Below is a small trained network, with its code and all its weights. Each question gives an input and a target symbol and asks what happens when units are switched off, that is, made to give their printed mean instead of their output.

import numpy as np


def w(rows, s, z=0):
    codes = np.array(rows[::2]) - 128.0
    scale = np.full(codes.shape[1], s)
    scale[-1] = z or s
    return codes * scale


def f(y):
    return np.maximum(y, 0)


def softmax(a):
    e = np.exp(a - a.max(-1, keepdims=True))
    return e / e.sum(-1, keepdims=True)


def log_softmax(a):
    a = a - a.max(-1, keepdims=True)
    return a - np.log(np.exp(a).sum(-1, keepdims=True))


def net(x, mask):
    ids = ['βγδεζηθλμξπστφψω'.index(c) for c in x.split()]
    T = len(ids)
    res = E[ids] + P[:T]
    u = 0
    for l in range(3):
        q, k, v = (res @ M[l].T for M in (Q, K, V))
        z = softmax(np.where(np.tri(T) > 0, q @ k.T / 2**0.5, -1e9)) @ v
        res = res + np.where(mask[u], z, O[l][:, -1]) @ O[l][:, :-1]
        u += 1
        y = f(res @ A[l][:, :-1].T + A[l][:, -1])
        res = res + np.where(mask[u : u + 8], y, B[l][:, -1]) @ B[l][:, :-1]
        u += 8
    return log_softmax(res[-1] @ U[:, :-1].T + U[:, -1])


Q, K, V, O, A, B = {}, {}, {}, {}, {}, {}
E = w([
[127,103,3],'β',
[106,168,55],'γ',
[135,146,212],'δ',
[135,151,100],'ε',
[178,40,84],'ζ',
[143,125,61],'η',
[190,179,166],'θ',
[148,122,62],'λ',
[72,153,100],'μ',
[145,147,103],'ξ',
[185,132,118],'π',
[44,205,69],'σ',
[135,173,93],'τ',
[151,210,164],'φ',
[161,51,67],'ψ',
[192,122,119],'ω',
],0.0063)
P = w([
[191,86,134],'0',
[33,131,101],'1',
[157,254,35],'2',
[161,123,181],'3',
[23,102,148],'4',
[155,232,38],'5',
[167,120,178],'6',
[11,91,163],'7',
[152,229,39],'8',
[173,114,171],'9',
[6,96,173],'10',
[155,229,40],'11',
],0.0074)
Q[0] = w([
[83,120,2],'L0H1',
[154,125,155],'L0H1',
],0.006)
K[0] = w([
[2,164,85],'L0H1',
[169,119,156],'L0H1',
],0.0081)
V[0] = w([
[28,206,3],'L0H1',
[59,155,188],'L0H1',
],0.0041)
O[0] = w([
[36,207,29,254],'L0H1',
[2,190,255,150],'L0H1',
],0.0036,0.00066)
A[0] = w([
[167,254,127,164],'L0N1',
[159,187,109,179],'L0N2',
[87,116,47,114],'L0N3',
[58,177,121,121],'L0N4',
[113,101,134,105],'L0N5',
[199,7,178,179],'L0N6',
[68,169,69,52],'L0N7',
[50,80,164,254],'L0N8',
],0.0069,0.0034)
B[0] = w([
[154,155,58,252],'L0N1',
[149,187,87,216],'L0N2',
[220,223,251,168],'L0N3',
[128,30,137,190],'L0N4',
[130,166,119,132],'L0N5',
[147,18,176,192],'L0N6',
[192,38,246,161],'L0N7',
[2,121,142,246],'L0N8',
],0.006,0.0035)
Q[1] = w([
[3,64,254],'L1H1',
[232,234,27],'L1H1',
],0.0064)
K[1] = w([
[2,191,116],'L1H1',
[228,83,136],'L1H1',
],0.0067)
V[1] = w([
[157,75,129],'L1H1',
[142,97,254],'L1H1',
],0.0055)
O[1] = w([
[185,102,207,152],'L1H1',
[126,253,215,249],'L1H1',
],0.0041,0.0012)
A[1] = w([
[99,117,152,60],'L1N1',
[99,142,93,205],'L1N2',
[74,128,175,244],'L1N3',
[255,159,80,247],'L1N4',
[86,143,71,254],'L1N5',
[83,121,153,236],'L1N6',
[78,123,171,241],'L1N7',
[212,22,110,170],'L1N8',
],0.009,0.0033)
B[1] = w([
[103,132,220,143],'L1N1',
[158,132,77,185],'L1N2',
[211,95,128,220],'L1N3',
[4,195,189,253],'L1N4',
[155,138,38,215],'L1N5',
[192,105,105,204],'L1N6',
[199,89,130,216],'L1N7',
[2,54,150,165],'L1N8',
],0.0074,0.0061)
Q[2] = w([
[185,2,178],'L2H1',
[32,179,123],'L2H1',
],0.0088)
K[2] = w([
[255,109,131],'L2H1',
[33,119,152],'L2H1',
],0.012)
V[2] = w([
[134,33,88],'L2H1',
[109,254,138],'L2H1',
],0.0077)
O[2] = w([
[200,2,127,153],'L2H1',
[71,245,114,6],'L2H1',
],0.0088,0.00024)
A[2] = w([
[72,159,212,215],'L2N1',
[124,105,247,137],'L2N2',
[189,121,135,181],'L2N3',
[127,127,128,114],'L2N4',
[125,166,35,252],'L2N5',
[201,106,101,190],'L2N6',
[93,109,116,182],'L2N7',
[192,121,134,180],'L2N8',
],0.012,0.0033)
B[2] = w([
[201,253,249,220],'L2N1',
[77,22,220,201],'L2N2',
[214,139,121,198],'L2N3',
[129,128,127,128],'L2N4',
[32,1,47,245],'L2N5',
[239,193,87,226],'L2N6',
[47,142,101,143],'L2N7',
[230,157,118,200],'L2N8',
],0.0065,0.011)
U = w([
[188,155,40,120],'β',
[140,200,175,62],'γ',
[95,103,116,206],'δ',
[115,147,139,165],'ε',
[104,119,131,133],'ζ',
[135,165,225,3],'η',
[181,122,179,145],'θ',
[102,111,126,127],'λ',
[103,113,124,150],'μ',
[84,64,107,148],'ξ',
[81,126,78,170],'π',
[103,118,142,139],'σ',
[98,122,166,129],'τ',
[77,53,1,105],'φ',
[84,71,120,117],'ψ',
[91,110,174,124],'ω',
],0.0096,0.0049)

Each question gives the input, a string of symbols that net reads in full, and the target symbol t.
The units are the heads (2 rows each of Q, K, V and O) and the neurons (one row each of A and B). Each row of codes is followed by its name. A weight is (code - 128) times the scale printed after its matrix; where a second scale follows, it is the last column's (O, A, B and U).
mask holds one flag per unit, layer by layer, with each layer's heads first. A switched-off unit (its flag False) gives its mean, the last column of its rows in O or B, instead of its output. The means were averaged over made-up inputs and are rounded, as every weight is.
A unit's drop is (log p(t) with every unit on - log p(t) with that unit switched off) / (log p(t) with every unit on - log p(t) with every unit switched off).
unit that matters most: the unit with the biggest drop
top k neurons: the k neurons with the biggest drops, biggest first
top k neurons in layer l: the k neurons of layer l with the biggest drops, biggest first
input ζ δ δ δ η μ σ θ ξ, target θ: top 3 neurons : [L1N8 L0N6 L1N4]
input δ φ θ δ δ ζ π δ σ ξ π δ, target γ: top neuron : [L1N4]
input δ ψ δ δ μ θ σ ψ, target θ: top 4 neurons : [L1N4 L0N1 L2N5 L0N2]
input δ σ θ δ ε δ θ δ ζ, target γ: top 2 neurons : [L1N4 L2N1]
input δ δ δ σ δ σ δ δ δ σ δ τ, target γ: top 3 neurons : [L1N4 L2N1 L0N6]
input σ δ ζ θ δ σ ε β, target β: top 4 neurons : [L1N4 L1N3 L1N7 L1N6]
input σ π ω, target π: top 2 neurons : [L1N4 L2N5]
input δ ζ ζ θ δ δ ψ θ, target θ: top 2 neurons in layer 2 : [L2N5 L2N2]
input τ π ξ δ σ τ π δ ξ ω ω, target θ: top 2 neurons : [L1N4 L0N1]
input δ δ σ η θ, target β: top 2 neurons : [L1N4 L1N3]
input γ σ ξ β σ δ β δ δ γ ζ, target β: top 2 neurons in layer 1 : [L1N4 L1N3]
input δ σ θ δ σ, target β: top 2 neurons : [L1N4 L1N3]
input ψ σ δ θ, target η: top 3 neurons : [L2N5 L1N5 L2N1]
input β ω δ, target φ: unit that matters most : L1N8
input β δ β, target φ: top 4 neurons : [L1N8 L1N4 L2N1 L1N5]
input ξ δ β σ λ σ δ σ, target θ: top 3 neurons in layer 0 : [L0N7 L0N3 L0N1]
input δ β δ μ, target β: top 2 neurons : [L1N4 L2N2]
input σ π β δ ω θ ψ δ δ τ σ μ, target π: top 2 neurons in layer 0 : [L0N1 L0N3]
input ψ δ ζ η ξ λ ω σ ζ δ ψ, target θ: top 4 neurons in layer 1 : [L1N4 L1N3 L1N7 L1N1]
input σ δ δ δ σ β σ ω σ, target π: unit that matters most : L2N5
input θ δ π ζ μ, target β: top 2 neurons in layer 2 : [L2N6 L2N1]
input δ σ δ δ π δ σ δ σ σ δ δ, target γ: top 2 neurons in layer 0 : [L0N8 L0N6]
input δ ψ μ σ, target φ: top 2 neurons in layer 1 : [L1N4 L1N5]
input δ θ η, target γ: top 2 neurons in layer 0 : [L0N3 L0N6]
input δ σ δ φ, target γ: top 2 neurons in layer 2 : [L2N1 L2N2]
